Below is a small trained network, with its code and all its weights. Each question gives an input and a class and asks what happens when units are switched off, that is, made to give their printed mean instead of their output.

import numpy as np


def w(rows, s, z=0):
    codes = np.array(rows[::2]) - 128.0
    scale = np.full(codes.shape[1], s)
    scale[-1] = z or s
    return codes * scale


def norm(h):
    return h / np.sqrt((h * h).mean(-1, keepdims=True) + 1e-5)


def f(y):
    return y / 2 * (1 + np.tanh(0.7978845608 * (y + 0.044715 * y**3)))


def log_softmax(a):
    a = a - a.max(-1, keepdims=True)
    return a - np.log(np.exp(a).sum(-1, keepdims=True))


def net(x, mask):
    res = np.array(x, float).reshape(1, 4) / 4 @ E
    u = 0
    for l in range(4):
        y = f(norm(res) @ A[l][:, :-1].T + A[l][:, -1])
        res = res + np.where(mask[u : u + 6], y, B[l][:, -1]) @ B[l][:, :-1]
        u += 6
    return log_softmax(norm(res)[-1] @ U[:, :-1].T + U[:, -1])


A, B = {}, {}
E = w([
[5,92,65,67],'x0',
[208,207,109,8],'x1',
[128,230,107,141],'x2',
[58,177,253,136],'x3',
],0.0049)
A[0] = w([
[235,46,59,156,80],'0.n0',
[105,87,112,227,155],'0.n1',
[71,105,179,91,9],'0.n2',
[176,116,253,77,161],'0.n3',
[48,231,178,78,1],'0.n4',
[123,96,60,17,163],'0.n5',
],0.0062,0.00096)
B[0] = w([
[87,149,176,97,250],'0.n0',
[115,5,175,136,201],'0.n1',
[138,199,144,130,140],'0.n2',
[168,181,77,99,217],'0.n3',
[38,108,163,165,216],'0.n4',
[204,85,2,27,227],'0.n5',
],0.0073,0.0024)
A[1] = w([
[21,64,244,150,26],'1.n0',
[202,19,69,138,60],'1.n1',
[141,51,72,71,252],'1.n2',
[56,216,61,226,4],'1.n3',
[139,215,108,77,31],'1.n4',
[159,1,224,153,172],'1.n5',
],0.0054,0.0012)
B[1] = w([
[61,147,58,114,239],'1.n0',
[85,46,93,73,201],'1.n1',
[208,143,156,107,239],'1.n2',
[209,157,102,65,131],'1.n3',
[56,85,136,173,176],'1.n4',
[99,182,1,228,250],'1.n5',
],0.0061,0.0023)
A[2] = w([
[89,155,112,28,254],'2.n0',
[199,145,169,155,73],'2.n1',
[47,150,49,150,195],'2.n2',
[155,176,80,86,74],'2.n3',
[164,128,142,101,142],'2.n4',
[2,225,131,79,161],'2.n5',
],0.0094,0.002)
B[2] = w([
[165,13,181,7,249],'2.n0',
[197,255,113,194,158],'2.n1',
[193,151,167,131,230],'2.n2',
[126,17,161,167,180],'2.n3',
[121,210,68,175,149],'2.n4',
[93,89,212,130,254],'2.n5',
],0.0066,0.0046)
A[3] = w([
[160,34,82,226,66],'3.n0',
[193,180,227,121,147],'3.n1',
[136,113,37,217,65],'3.n2',
[178,115,99,56,108],'3.n3',
[46,124,254,25,124],'3.n4',
[62,27,125,93,252],'3.n5',
],0.0083,0.0031)
B[3] = w([
[3,112,72,85,176],'3.n0',
[104,147,52,158,183],'3.n1',
[48,209,103,44,164],'3.n2',
[81,71,84,149,176],'3.n3',
[195,184,193,25,225],'3.n4',
[146,172,176,254,253],'3.n5',
],0.007,0.0062)
U = w([
[157,148,251,22,196],'0',
[142,19,71,144,134],'1',
[89,133,206,215,54],'2',
[30,93,44,207,162],'3',
[223,228,88,210,129],'4',
[164,175,112,185,3],'5',
[238,44,46,32,134],'6',
],0.013,0.003)

Each question gives the input, the list of numbers given to net, and the class t.
The units are the neurons (one row each of A and B). Each row of codes is followed by its name. A weight is (code - 128) times the scale printed after its matrix; where a second scale follows, it is the last column's (A, B and U).
mask holds one flag per neuron, layer by layer. A switched-off neuron (its flag False) gives its mean, the last column of its row in B, instead of its output. The means were averaged over made-up inputs and are rounded, as every weight is.
A unit's drop is (log p(t) with every unit on - log p(t) with that unit switched off) / (log p(t) with every unit on - log p(t) with every unit switched off).
The circuit of an input: a set's keep is (log p(t) with only the set's units on - log p(t) with every unit switched off) / (log p(t) with every unit on - log p(t) with every unit switched off). Starting from the 12 units with the biggest drops (on a tie, the unit counted first), units are removed one at a time, each time the one whose removal leaves the highest keep (on an exact tie, the one counted first), for as long as the keep stays at least 0.8.
units of the circuit, in order: the units of the circuit, biggest drop first
k most important neurons: the k neurons with the biggest drops, biggest first
k most important neurons of layer l: the k neurons of layer l with the biggest drops, biggest first
drop of u: that unit's drop, to one decimal
input [5,5,-6,2], class 6: units of the circuit, in order => [0.n5]
input [8,-3,-6,3], class 0: 2 most important neurons => [3.n4, 0.n2]
input [-2,4,6,-4], class 1: 2 most important neurons of layer 2 => [2.n3, 2.n2]
input [-4,2,-3,-2], class 4: 2 most important neurons => [0.n5, 1.n0]
input [-8,-4,-1,1], class 3: units of the circuit, in order => [1.n5, 3.n0]
input [-6,-2,1,7], class 4: 2 most important neurons of layer 0 => [0.n3, 0.n0]
input [5,6,-2,2], class 6: 2 most important neurons => [0.n5, 0.n0]
input [3,8,1,0], class 6: 2 most important neurons => [0.n5, 0.n0]
input [-7,7,-5,0], class 4: 2 most important neurons => [2.n1, 0.n5]
input [-6,8,4,6], class 4: 3 most important neurons of layer 2 => [2.n1, 2.n0, 2.n4]
input [2,1,7,-5], class 1: drop of 2.n1 => 0.1
input [8,-8,8,6], class 0: drop of 2.n2 => 0.1
input [1,-3,-6,-1], class 3: drop of 1.n5 => 0.4
input [5,-4,5,3], class 0: units of the circuit, in order => [3.n4]
